In the rows, 100 means zero.
Facts:
q_484 {ζ=q_40 q_643, μ=q_17, φ=a}
q_942 {ζ=q_40, φ=a}
q_49 {ζ=q_673, φ=b}
q_807 {μ=q_918, φ=b}
q_178 {ζ=q_577 q_692, μ=q_748, φ=b}
q_92 {μ=q_459, φ=b}
q_268 {ζ=q_870 q_931, φ=a}
q_28 {ζ=q_40, φ=b}
q_538 {φ=c}
q_126 {ζ=q_654 q_40 q_614, φ=a}
q_99 {ζ=q_40, φ=a}
q_772 {μ=q_315, φ=a}
q_654 {μ=q_376, φ=a}
q_866 {ζ=q_814 q_52 q_673 q_180, μ=q_301, φ=b}
q_483 {ζ=q_281, φ=b}
q_945 {φ=c}
q_609 {ζ=q_188 q_180 q_40 q_281, φ=b}
q_285 {ζ=q_40, φ=a}
q_369 {ζ=q_322, φ=c}
q_758 {ζ=q_846, μ=q_877, φ=b}
q_342 {φ=b}
q_637 {φ=a}
q_992 {μ=q_613, φ=a}
q_783 {ζ=q_53 q_40 q_281, φ=b}
q_282 {ζ=q_483 q_246 q_268, φ=c}
q_881 {μ=q_233, φ=b}
q_949 {μ=q_618, φ=c}
q_682 {μ=q_705, φ=a}
q_14 {ζ=q_40, φ=a}
q_902 {ζ=q_673 q_654 q_40, μ=q_254, φ=a}
q_593 {ζ=q_957, φ=b}
q_896 {μ=q_879, φ=a}
q_683 {ζ=q_40, μ=q_467, φ=a}
q_380 {μ=q_683, φ=a}
q_84 {ζ=q_52 q_180, φ=c}
q_267 {ζ=q_931, φ=a}
q_398 {φ=a}
q_17 {μ=q_750, φ=b}
q_814 {ζ=q_40, φ=a}
q_186 {μ=q_246, φ=a}
q_822 {ζ=q_870, μ=q_593, φ=b}
q_190 {φ=b}
q_585 {ζ=q_99 q_643, φ=b}
q_424 {μ=q_875, φ=a}
q_876 {ζ=q_945 q_40 q_643, φ=b}
q_781 {ζ=q_931, μ=q_924, φ=a}
q_456 {ζ=q_643, μ=q_896, φ=c}
q_33 {μ=q_380, φ=c}
q_52 {ζ=q_957 q_15 q_40, φ=a}
q_705 {μ=q_311, φ=a}
q_104 {μ=q_272, φ=a}
q_116 {ζ=q_577 q_643, μ=q_945, φ=c}
q_972 {φ=c}
q_16 {ζ=q_772 q_180, μ=q_202, φ=b}
q_518 {μ=q_135, φ=c}
q_577 {φ=a}
q_6 {φ=a}
q_389 {μ=q_454, φ=b}
q_993 {μ=q_368, φ=c}
q_865 {ζ=q_745, φ=c}
q_829 {μ=q_381, φ=c}
q_918 {ζ=q_188 q_40, μ=q_50, φ=b}
q_21 {μ=q_28, φ=b}
q_870 {ζ=q_643, μ=q_538, φ=c}
q_643 {ζ=q_40, μ=q_870, φ=c}
q_627 {ζ=q_957 q_188 q_931 q_40, φ=a}
q_224 {μ=q_129, φ=b}
q_40 {φ=a}
q_997 {ζ=q_40, μ=q_637, φ=c}
q_301 {μ=q_210, φ=c}
q_295 {μ=q_164, φ=a}
q_439 {ζ=q_577 q_80, φ=c}
q_950 {ζ=q_822 q_931, φ=a}
q_436 {φ=c}
q_210 {ζ=q_522 q_654 q_997, μ=q_163, φ=b}
q_618 {μ=q_342, φ=a}
q_824 {ζ=q_814, φ=a}
q_150 {μ=q_83, φ=a}
q_763 {μ=q_297, φ=c}
q_278 {ζ=q_577 q_40 q_643, φ=c}
q_924 {μ=q_577, φ=a}
q_297 {φ=b}
q_522 {ζ=q_53, μ=q_654, φ=a}
q_471 {μ=q_828, φ=b}
q_254 {φ=a}
q_427 {μ=q_758, φ=b}
q_288 {φ=c}
q_61 {μ=q_268, φ=b}
q_129 {μ=q_414, φ=b}
q_660 {μ=q_483, φ=b}
q_298 {ζ=q_902, φ=c}
q_613 {ζ=q_267 q_40, μ=q_150, φ=a}
q_773 {μ=q_471, φ=b}
q_135 {ζ=q_485, μ=q_224, φ=b}
q_381 {μ=q_6, φ=a}
q_177 {ζ=q_957 q_485, μ=q_104, φ=b}
q_532 {μ=q_171, φ=b}
q_931 {ζ=q_40, μ=q_177, φ=b}
q_673 {ζ=q_180 q_654, φ=c}
q_858 {μ=q_436, φ=a}
q_321 {ζ=q_540 q_322, φ=a}
q_672 {ζ=q_957, φ=b}
q_83 {μ=q_865, φ=a}
q_467 {ζ=q_14, μ=q_389, φ=c}
q_171 {ζ=q_40, μ=q_660, φ=b}
q_315 {φ=b}
q_245 {ζ=q_957 q_870 q_180 q_174, φ=a}
q_272 {φ=b}
q_163 {φ=c}
q_540 {ζ=q_814, μ=q_322, φ=a}
q_311 {ζ=q_99 q_40, φ=b}
q_289 {μ=q_387, φ=b}
q_750 {ζ=q_40, φ=b}
q_459 {μ=q_484, φ=a}
q_748 {φ=a}
q_165 {ζ=q_180 q_643, μ=q_289, φ=b}
q_792 {ζ=q_772, μ=q_643, φ=a}
q_714 {ζ=q_410, μ=q_37, φ=b}
q_223 {ζ=q_278, μ=q_692, φ=b}
q_387 {μ=q_21, φ=a}
q_414 {ζ=q_40 q_614, φ=c}
q_188 {ζ=q_49, μ=q_456, φ=b}
q_957 {ζ=q_40 q_643, μ=q_52, φ=a}
q_35 {ζ=q_14, φ=b}
q_485 {φ=a}
q_155 {φ=a}
q_698 {ζ=q_870 q_180, μ=q_439, φ=b}
q_368 {μ=q_522, φ=a}
q_454 {μ=q_881, φ=a}
q_233 {φ=c}
q_879 {ζ=q_14 q_654 q_40 q_210, μ=q_736, φ=a}
q_96 {ζ=q_807, μ=q_655, φ=c}
q_320 {ζ=q_577 q_15 q_40, μ=q_781, φ=a}
q_877 {μ=q_251, φ=a}
q_768 {ζ=q_40, φ=a}
q_47 {φ=b}
q_493 {ζ=q_654 q_40 q_643, φ=b}
q_53 {ζ=q_14 q_957 q_870 q_180 q_931 q_40, μ=q_285, φ=a}
q_312 {ζ=q_614, μ=q_298, φ=a}
q_828 {μ=q_190, φ=b}
q_246 {μ=q_39, φ=c}
q_875 {μ=q_997, φ=a}
q_474 {μ=q_55, φ=a}
q_202 {μ=q_518, φ=a}
q_736 {ζ=q_40 q_281, φ=a}
q_134 {μ=q_288, φ=c}
q_80 {ζ=q_485, φ=a}
q_889 {ζ=q_202 q_931 q_40, μ=q_768, φ=b}
q_251 {ζ=q_931, μ=q_165, φ=a}
q_15 {ζ=q_40 q_643, φ=a}
q_174 {φ=a}
q_176 {ζ=q_14 q_174, φ=b}
q_788 {ζ=q_931 q_281, φ=c}
q_39 {φ=a}
q_123 {ζ=q_931 q_40, μ=q_424, φ=a}
q_97 {μ=q_993, φ=a}
q_655 {μ=q_278, φ=b}
q_55 {ζ=q_918, μ=q_792, φ=b}
q_614 {ζ=q_931, φ=c}
q_692 {ζ=q_540, φ=b}
q_851 {μ=q_223, φ=b}
q_376 {φ=b}
q_164 {φ=a}
q_849 {ζ=q_35 q_40 q_698, φ=a}
q_745 {ζ=q_180 q_40, μ=q_16, φ=a}
q_281 {ζ=q_40, μ=q_851, φ=a}
q_846 {ζ=q_410, φ=c}
q_322 {ζ=q_577 q_40, μ=q_186, φ=a}
q_50 {μ=q_320, φ=c}
q_410 {ζ=q_540 q_870 q_931, φ=c}
q_37 {μ=q_155, φ=c}
q_180 {ζ=q_40, μ=q_96, φ=b}

Known rows:
q_427: 89 103 107 99 87 74 101 98 108 85 92 96 87 92 89 131 84 70 102 107 114 102 132 106 96 90 106 91 115 104 99 62 121 108 95 72 93 90 107 74 101
q_758: 83 101 95 86 81 66 105 102 116 74 101 102 88 91 104 161 82 85 103 104 105 82 112 107 86 91 91 98 117 115 97 57 128 108 104 83 107 80 117 102 84
q_877: 77 108 92 64 88 90 88 93 76 106 90 86 74 99 72 117 89 92 94 109 118 71 59 95 87 121 115 86 104 113 96 103 123 107 56 113 90 49 104 142 120
q_613: 93 94 94 106 83 111 93 107 86 120 117 130 93 100 101 89 90 113 118 110 138 85 80 102 107 132 86 75 73 114 109 128 101 101 109 109 106 99 97 130 118
q_997: 102 134 103 129 116 94 102 109 90 118 100 128 98 56 116 85 133 99 139 92 100 85 86 105 111 111 72 117 61 135 123 122 132 81 128 74 111 132 126 113 95
q_322: 96 98 83 113 80 115 80 107 88 119 117 131 100 111 110 98 86 108 116 97 142 84 73 103 98 135 67 91 72 125 104 122 90 114 114 108 103 95 101 134 113
q_781: 115 21 127 74 33 136 99 97 69 89 97 117 113 106 129 64 113 130 100 132 114 64 92 158 122 133 140 104 88 77 72 116 139 116 113 85 78 77 70 134 87
q_298: 113 118 108 108 134 103 109 95 105 93 93 75 119 92 115 86 137 107 100 77 44 103 87 96 99 84 94 148 102 105 99 110 98 87 105 105 107 118 107 102 79
q_123: 111 69 110 88 84 111 108 115 81 111 116 134 80 96 98 92 103 129 114 128 136 80 72 107 108 137 99 83 73 102 112 123 107 98 118 105 109 109 86 135 122
q_866: 61 98 99 111 79 75 128 102 129 84 120 108 114 90 113 131 76 92 104 113 90 103 139 110 102 80 100 72 110 106 99 76 121 94 106 93 117 93 119 86 76
q_301: 89 126 124 120 109 86 118 101 87 108 73 82 101 88 101 80 127 67 108 102 78 105 102 115 98 109 100 139 79 122 105 105 134 103 84 80 89 103 125 100 106
q_180: 76 113 83 114 91 79 107 108 120 102 125 148 96 51 109 123 89 110 128 112 119 91 131 99 119 80 95 40 95 107 119 92 128 72 132 78 121 119 119 83 81
q_53: 80 74 102 90 80 106 128 111 96 111 123 125 101 100 109 91 96 132 100 132 108 87 83 108 107 120 109 67 80 95 106 129 109 92 102 127 117 95 99 137 104
q_972: 116 125 115 106 140 102 102 92 95 99 77 67 108 89 96 75 138 91 98 79 54 109 93 93 101 83 108 146 105 99 101 107 101 87 89 94 94 115 103 89 95
q_50: 97 101 120 117 69 118 86 82 71 100 65 88 130 73 128 46 137 77 113 90 74 83 115 153 120 101 126 140 86 108 78 109 161 107 93 50 63 85 113 96 70
q_381: 83 95 104 99 82 109 99 97 81 115 98 93 96 118 85 81 85 89 95 113 122 101 89 103 97 124 110 88 90 103 96 115 100 114 72 110 88 74 96 116 126
q_135: 82 105 86 114 85 103 151 141 120 58 111 112 98 127 121 120 64 107 95 111 121 122 71 127 106 68 60 90 97 105 99 19 109 120 77 62 79 121 127 55 83
q_672: 110 92 92 93 107 90 98 98 131 74 109 97 109 103 113 134 92 108 91 89 81 106 127 93 99 66 98 99 131 82 96 72 84 93 120 103 112 111 94 75 73
q_134: 92 126 122 117 112 88 117 100 87 107 73 81 103 86 99 80 127 72 106 99 75 106 98 113 96 105 102 139 82 119 104 104 132 102 84 80 90 103 123 99 104
q_585: 121 98 74 82 109 82 80 104 130 91 76 112 100 108 123 136 101 101 73 86 95 110 132 95 97 63 97 101 123 67 102 76 79 106 126 112 101 117 109 70 72

Rows:
No name comes twice in this set of rows, the named rows included.
83 98 120 119 84 67 110 106 128 84 110 107 100 112 113 141 80 70 112 107 117 100 149 109 104 100 85 99 102 113 110 76 108 106 121 97 112 105 107 87 104 => q_55
135 131 75 101 138 99 76 106 103 116 66 114 107 88 134 93 148 109 95 66 73 98 84 95 97 84 76 146 84 95 113 120 89 96 130 110 101 138 126 102 73 => q_278
91 93 101 107 79 77 106 105 120 83 102 110 100 103 114 139 82 81 102 107 111 102 133 113 94 93 88 99 107 106 99 66 113 113 116 83 104 99 113 83 89 => q_223
126 102 56 79 112 118 59 105 95 129 89 135 96 107 116 88 109 132 85 84 121 93 75 83 106 99 92 79 91 74 110 135 62 98 118 139 101 115 98 116 95 => q_15
116 104 109 100 119 87 87 92 122 79 99 82 96 103 89 121 94 86 97 85 95 111 140 85 107 70 109 99 135 84 100 71 81 91 108 95 100 109 81 59 97 => q_376
106 103 88 100 114 93 97 97 128 81 126 114 105 74 105 124 96 123 111 88 89 98 124 85 114 62 100 70 125 87 104 84 91 71 130 94 121 122 92 74 73 => q_609
117 89 95 99 103 96 93 96 130 64 117 87 113 114 115 141 87 106 96 79 82 104 119 94 92 73 82 119 133 96 88 63 77 103 125 97 112 107 87 79 74 => q_692
99 96 95 100 107 92 104 94 133 71 120 89 117 99 109 130 87 109 96 87 75 107 128 91 101 64 98 93 135 89 93 73 85 87 116 102 116 105 91 75 70 => q_49
87 85 89 82 105 116 110 96 109 105 115 94 120 118 108 83 97 134 77 104 74 102 87 89 106 89 120 74 109 73 96 131 75 86 87 154 114 91 89 120 90 => q_245
80 84 98 107 71 114 107 101 96 99 122 98 116 131 110 102 77 105 100 104 109 93 76 109 88 131 79 105 88 121 88 111 91 121 92 120 106 74 98 138 106 => q_540
128 56 116 68 105 120 112 105 95 92 112 94 94 123 98 92 110 140 85 115 92 93 72 95 103 112 117 106 108 72 96 116 75 97 105 133 108 105 65 124 110 => q_950
94 123 92 104 103 72 107 117 100 127 43 116 105 104 143 98 137 72 81 101 82 104 108 125 92 103 88 142 62 98 118 118 125 118 107 114 92 116 155 112 85 => q_456

The same things again, as new rows of numbers:
Known rows:
q_40: 95 98 87 121 129 132 101 80 134 71 120 119 120 85 92 100 92 75 110 104 85 85 89 78 93 93 115 105 107 109 104 132 112 74 121 104
q_672: 96 97 78 75 98 86 109 88 100 101 124 105 110 93 93 90 120 82 104 100 99 102 115 119 89 104 98 104 98 115 116 97 94 104 86 104
q_879: 89 116 78 111 76 116 86 89 114 97 106 121 96 100 105 103 91 80 99 109 80 94 81 139 101 96 116 106 108 110 105 119 123 74 100 97
q_467: 119 109 107 96 80 123 98 76 92 64 96 85 112 82 111 80 108 88 120 110 97 110 100 119 119 91 84 107 102 101 108 107 97 100 84 99
q_439: 122 123 106 74 94 116 90 91 97 60 108 106 85 105 127 66 114 87 123 78 97 117 87 124 122 100 85 106 101 91 103 97 109 94 89 91
q_950: 83 111 81 113 84 115 88 81 114 88 96 117 102 100 107 93 93 89 103 111 88 84 81 123 100 100 115 99 122 122 105 116 113 94 106 100
q_33: 127 113 116 104 79 115 113 88 83 78 81 101 113 74 110 84 105 96 123 128 117 91 113 105 126 84 85 107 93 94 93 110 97 107 96 109
q_49: 106 85 84 82 98 89 110 90 102 104 129 105 114 93 85 95 120 81 107 112 93 107 115 116 80 103 98 103 100 107 120 105 94 93 90 108
q_781: 83 104 78 113 84 117 88 90 123 93 104 119 110 101 114 93 94 86 99 112 90 87 75 114 100 99 122 88 123 112 108 120 111 101 107 94
q_414: 117 99 106 84 85 125 81 80 97 57 111 83 101 105 122 69 110 94 117 97 93 121 77 120 112 103 87 94 114 97 115 104 97 101 84 93
q_47: 106 88 88 82 102 79 117 97 86 106 124 112 100 99 98 86 118 95 106 113 103 89 117 108 88 106 91 95 98 104 109 99 91 95 102 111
q_924: 98 97 83 116 92 110 92 109 109 95 102 130 98 100 118 94 103 93 105 116 89 76 87 107 105 100 118 80 109 103 98 121 114 90 124 97
q_177: 97 100 76 69 99 82 110 90 97 96 117 111 114 94 109 93 130 74 92 96 100 95 122 119 98 106 97 88 100 130 116 94 98 114 86 101
q_301: 127 105 109 97 82 113 108 105 90 77 106 100 96 93 120 75 105 97 123 115 107 108 92 100 124 90 91 95 96 77 100 108 101 104 96 95
q_254: 97 114 85 113 102 110 82 85 82 74 111 107 83 92 114 105 97 103 98 106 65 62 84 127 97 107 93 99 104 120 93 113 115 44 127 116
q_436: 129 116 123 77 114 117 93 114 110 71 103 113 61 128 103 53 90 103 147 94 112 131 81 118 98 98 88 116 108 60 100 94 115 88 98 115
q_870: 123 120 117 91 111 132 109 71 98 60 104 94 103 88 98 79 93 83 123 104 105 110 96 105 110 88 85 125 102 102 105 105 101 87 88 113
q_278: 121 107 108 83 92 123 88 78 94 59 114 94 101 103 128 72 119 86 114 86 89 117 82 116 122 98 86 100 106 97 111 109 99 92 88 88
q_37: 119 112 106 106 74 110 115 109 88 85 121 96 89 89 119 83 96 99 117 115 101 110 84 98 129 91 92 103 86 67 92 111 103 93 89 89
q_272: 112 78 87 76 112 81 102 97 81 90 134 103 100 108 113 85 129 99 95 101 91 92 108 108 85 115 85 72 104 112 115 99 91 90 106 109

Rows:
No name comes twice in this set of rows, the named rows included.
87 120 84 120 76 111 107 94 123 115 100 132 103 97 98 101 78 83 100 120 100 90 82 115 106 90 128 111 113 103 98 120 120 95 97 99 => q_312
101 92 85 90 87 88 135 80 94 119 130 114 130 85 100 105 116 75 71 118 103 92 117 95 106 96 106 86 100 121 118 112 90 113 77 94 => q_822
107 99 91 93 96 89 133 84 103 121 130 116 116 83 75 106 106 76 95 118 104 102 123 108 89 93 102 117 86 105 112 110 102 89 83 106 => q_188
83 114 69 110 88 115 84 95 120 85 131 110 89 99 107 99 92 90 107 94 68 99 69 122 100 106 115 106 101 100 103 119 119 67 108 88 => q_52
94 94 83 83 93 85 115 78 95 109 123 103 111 94 92 78 120 95 110 107 107 92 106 116 83 111 95 105 109 113 107 97 80 106 93 104 => q_758
112 107 101 72 102 90 121 72 101 123 98 145 115 102 90 75 131 73 103 102 117 96 127 130 89 99 100 114 110 114 114 98 92 108 88 108 => q_178
92 115 88 123 95 127 110 82 123 99 103 129 115 84 91 107 87 75 99 120 95 84 92 104 102 86 122 113 107 110 100 129 118 87 106 104 => q_281
88 112 89 103 106 120 81 75 108 73 109 109 93 105 109 97 94 91 92 98 74 82 74 123 92 106 105 98 126 133 108 112 115 71 110 108 => q_268
136 105 122 79 115 134 96 79 99 57 114 103 100 112 126 77 112 77 95 90 92 120 87 102 117 93 87 87 111 100 123 111 110 86 88 102 => q_945
93 124 85 124 79 118 97 68 99 94 90 118 116 71 89 118 95 80 94 124 82 70 103 137 102 86 107 123 99 128 102 122 115 65 104 111 => q_902
89 92 78 108 91 120 69 83 113 74 111 107 111 101 127 98 115 81 94 100 69 84 75 122 98 106 111 74 121 123 117 124 109 86 112 90 => q_285
106 105 88 95 90 78 135 99 85 126 125 120 104 83 86 98 109 94 102 123 107 85 122 108 98 102 94 113 83 101 99 101 95 91 94 110 => q_532
104 108 91 122 88 111 106 97 103 101 89 140 106 90 109 110 97 86 94 126 95 66 99 107 110 87 117 90 106 109 93 123 116 89 116 105 => q_682
93 96 78 79 103 85 108 83 95 97 152 90 95 100 93 90 110 95 99 96 81 110 96 116 83 113 87 107 98 109 113 99 92 77 87 105 => q_483
126 97 108 91 93 113 93 106 86 65 117 90 84 102 129 70 108 105 121 101 94 112 80 104 120 98 86 86 101 76 99 106 101 93 98 96 => q_163

The same things again, as new rows of numbers:
Known rows:
q_538: 99 76 87 101 74 93 99 107 85 108 105 108 91 95 42 140 101 85 91 123 132 105 99 94 62 78 101 64 70 104 121
q_163: 85 72 102 123 83 99 100 99 84 92 106 116 100 86 46 147 98 94 97 128 147 100 93 99 59 72 85 56 88 111 116
q_398: 94 57 113 105 83 92 121 78 80 94 94 127 62 76 68 138 108 58 101 106 147 111 98 95 87 86 84 82 79 98 91
q_683: 85 83 103 101 94 103 122 72 89 105 98 135 74 64 68 151 106 60 116 106 162 116 108 93 104 76 89 101 79 100 98
q_376: 104 90 81 100 74 103 117 90 59 97 100 125 67 82 57 129 121 81 89 93 128 117 111 76 68 88 104 62 96 128 125
q_35: 82 77 81 99 79 110 125 88 60 84 98 132 82 69 80 120 116 67 90 99 134 109 103 76 76 88 90 61 95 127 115
q_454: 91 65 110 107 80 93 126 69 81 91 94 133 56 75 64 138 103 67 103 111 153 113 100 97 91 88 88 80 81 97 94
q_881: 76 86 77 103 80 106 126 84 60 81 93 133 69 73 71 121 110 78 95 104 139 110 110 78 77 91 90 58 99 122 114
q_83: 85 56 118 117 89 97 112 76 79 85 90 135 58 69 67 135 109 58 99 115 148 106 98 90 89 86 77 82 76 101 88
q_865: 81 72 98 126 93 106 89 101 87 88 100 125 94 80 47 142 104 83 91 144 141 106 98 95 63 83 82 65 70 115 117
q_116: 69 38 97 91 96 82 107 132 74 107 94 88 118 105 71 130 89 47 103 104 129 98 77 74 77 85 77 77 76 122 97
q_342: 87 88 83 114 79 110 116 83 56 81 98 136 65 74 57 130 118 86 88 111 138 113 111 74 70 87 97 60 99 128 121
q_267: 103 68 92 109 78 98 106 70 84 103 93 121 57 81 75 126 106 53 96 118 153 120 87 102 83 67 80 88 88 109 66
q_21: 81 80 84 103 81 106 121 90 58 83 95 131 73 73 72 119 114 72 92 101 130 109 103 72 74 91 86 63 97 126 113
q_190: 92 86 86 117 79 111 114 84 57 83 100 135 70 72 59 130 119 85 88 103 136 112 107 75 68 84 94 61 103 131 121
q_178: 66 56 72 82 72 102 123 106 44 89 90 116 87 71 86 118 94 48 86 101 133 98 102 40 75 81 90 76 94 111 97
q_758: 79 79 79 101 83 107 123 92 61 82 92 131 77 71 77 117 111 69 93 101 133 110 104 73 75 92 88 64 97 127 111
q_471: 77 83 82 104 84 106 126 88 61 80 94 132 74 72 74 120 110 78 95 102 137 110 102 76 76 90 88 60 102 127 111
q_814: 89 77 109 101 95 101 113 80 90 107 98 132 78 61 73 151 107 53 113 103 152 114 107 90 99 77 86 105 81 100 97
q_788: 80 79 75 107 85 101 98 99 93 101 96 108 95 88 67 125 95 71 97 134 141 111 88 105 67 72 81 66 82 113 95

Rows:
No name comes twice in this set of rows, the named rows included.
74 80 80 87 95 113 132 101 71 91 109 128 114 51 106 130 98 55 107 84 149 113 109 67 86 86 85 84 119 123 107 => q_180
83 64 78 101 93 107 123 103 57 80 101 129 82 81 75 126 112 65 93 102 151 120 108 67 80 110 94 68 98 142 110 => q_165
71 94 85 107 97 116 118 91 66 87 95 136 94 55 81 127 115 67 101 96 137 110 107 75 85 80 82 79 105 132 115 => q_918
88 61 105 86 100 97 127 91 101 102 99 129 78 62 96 131 105 36 112 100 148 121 104 96 101 103 81 101 76 100 94 => q_745
59 93 77 100 98 109 105 100 97 102 96 123 108 72 57 145 93 75 110 136 150 109 107 92 90 76 88 83 66 104 120 => q_997
73 99 79 101 88 115 127 87 63 94 104 133 99 57 74 140 104 76 107 89 153 107 110 71 87 72 92 79 117 124 113 => q_171
72 66 83 84 82 101 128 105 59 91 90 118 82 74 91 106 109 50 96 88 118 106 98 66 74 92 83 70 97 122 105 => q_61
74 75 85 106 87 98 118 95 91 92 100 117 99 83 61 134 92 79 101 136 145 106 94 107 73 83 87 55 71 105 115 => q_467
88 92 92 113 98 104 89 108 97 113 102 116 100 84 48 142 115 76 101 124 128 110 101 102 73 74 88 81 68 120 126 => q_414
110 46 120 111 63 98 98 85 62 103 100 124 65 74 52 150 111 55 80 115 144 103 103 66 73 65 99 95 75 90 93 => q_748
85 82 89 116 82 98 102 96 88 96 103 120 87 89 40 143 100 94 95 134 144 106 101 104 65 84 91 57 74 111 121 => q_233
99 80 107 115 86 110 100 73 80 102 98 141 65 61 52 156 117 62 95 126 155 112 116 85 94 72 95 104 71 97 103 => q_736
74 81 74 87 99 97 107 115 85 122 100 101 116 97 49 150 96 67 112 115 152 109 100 82 94 80 102 91 68 117 116 => q_643
88 53 73 93 91 87 113 114 77 111 102 95 104 115 48 140 97 68 99 120 159 114 91 86 82 99 102 70 69 125 107 => q_870
70 66 80 94 85 106 136 97 68 71 106 133 90 60 102 118 94 64 97 100 153 112 105 71 76 106 82 61 111 122 102 => q_866

